Look-ups in named tables: a row name and a column name give one cell, copied from the table.

Table luvepab
columns: kagivi, zab, lev, munurot, zud, mem
voroken: [63, 64, 64, 61, 48, 65]
sesifa: [23, 50, 14, 42, 61, 90]
mub: [50, 56, 67, 63, 25, 55]
tef: [57, 52, 65, 59, 52, 75]
bil: [54, 65, 81, 77, 54, 71]

sesifa, lev -> 14
bil, mem -> 71
mub, zud -> 25
sesifa, kagivi -> 23
sesifa, zud -> 61
bil, kagivi -> 54
bil, lev -> 81
voroken, mem -> 65
tef, zud -> 52
tef, lev -> 65
voroken, munurot -> 61
voroken, zud -> 48
voroken, zab -> 64
bil, zab -> 65
bil, zud -> 54

rud
|  | ripabu | venu | kor | teme | nogogim | lup | sedized | gosu |
|---|---|---|---|---|---|---|---|---|
| kevonu | -2.05 | 2.65 | -0.40 | -2.06 | 3.25 | 2.34 | -1.82 | -0.94 |
| noranol | -1.28 | 1.15 | 0.41 | -2.12 | 2.44 | 2.81 | -1.03 | -2.58 |
| dezibo | -0.37 | 0.88 | 0.00 | 0.15 | 3.01 | 0.97 | -3.76 | -3.55 |
| vuv | -0.50 | 1.75 | -0.35 | -2.51 | 3.78 | 1.27 | 1.52 | 2.27 |
| mitus | 0.15 | 2.61 | -1.28 | -0.37 | 3.91 | 0.89 | 0.12 | -0.04 |
| gir | 2.04 | 2.84 | -0.21 | 2.33 | 1.78 | -1.69 | 2.13 | 1.46 |
| gagu | -4.20 | 1.84 | 0.84 | -8.14 | 2.77 | 5.51 | 2.62 | 3.50 |
| mekig | 0.73 | 4.08 | -4.63 | 4.24 | 5.35 | -4.42 | -3.80 | -3.55 |
| gilinon | 7.75 | 1.07 | 2.80 | 8.76 | -4.72 | -4.18 | 3.59 | 3.67 |
| kikilop | -1.56 | 3.09 | -3.90 | -1.09 | 3.41 | -0.05 | -1.77 | -1.53 |
| ketuzab | 2.49 | 2.18 | 0.64 | -0.11 | 0.01 | -0.19 | 6.02 | 5.98 |
| fibisuv | 1.46 | 1.54 | 0.21 | -0.70 | -1.00 | 0.37 | 1.41 | 0.21 |
| bodo | 0.23 | 2.33 | -1.19 | 1.26 | 3.85 | -0.56 | 0.62 | 0.37 |
| geno | -0.36 | 3.53 | -2.05 | -0.05 | 4.92 | 0.08 | 1.75 | 1.33 |

What is the nogogim of bodo in rud?
3.85
What is the kor of gir in rud?
-0.21
What is the teme of gilinon in rud?
8.76
What is the gosu of mekig in rud?
-3.55
What is the ripabu of vuv in rud?
-0.50
What is the sedized of gagu in rud?
2.62
What is the kor of noranol in rud?
0.41
What is the lup of geno in rud?
0.08
What is the venu of gilinon in rud?
1.07
What is the sedized of mekig in rud?
-3.80
What is the ripabu of kevonu in rud?
-2.05
What is the teme of bodo in rud?
1.26
What is the venu of dezibo in rud?
0.88
What is the venu of gir in rud?
2.84

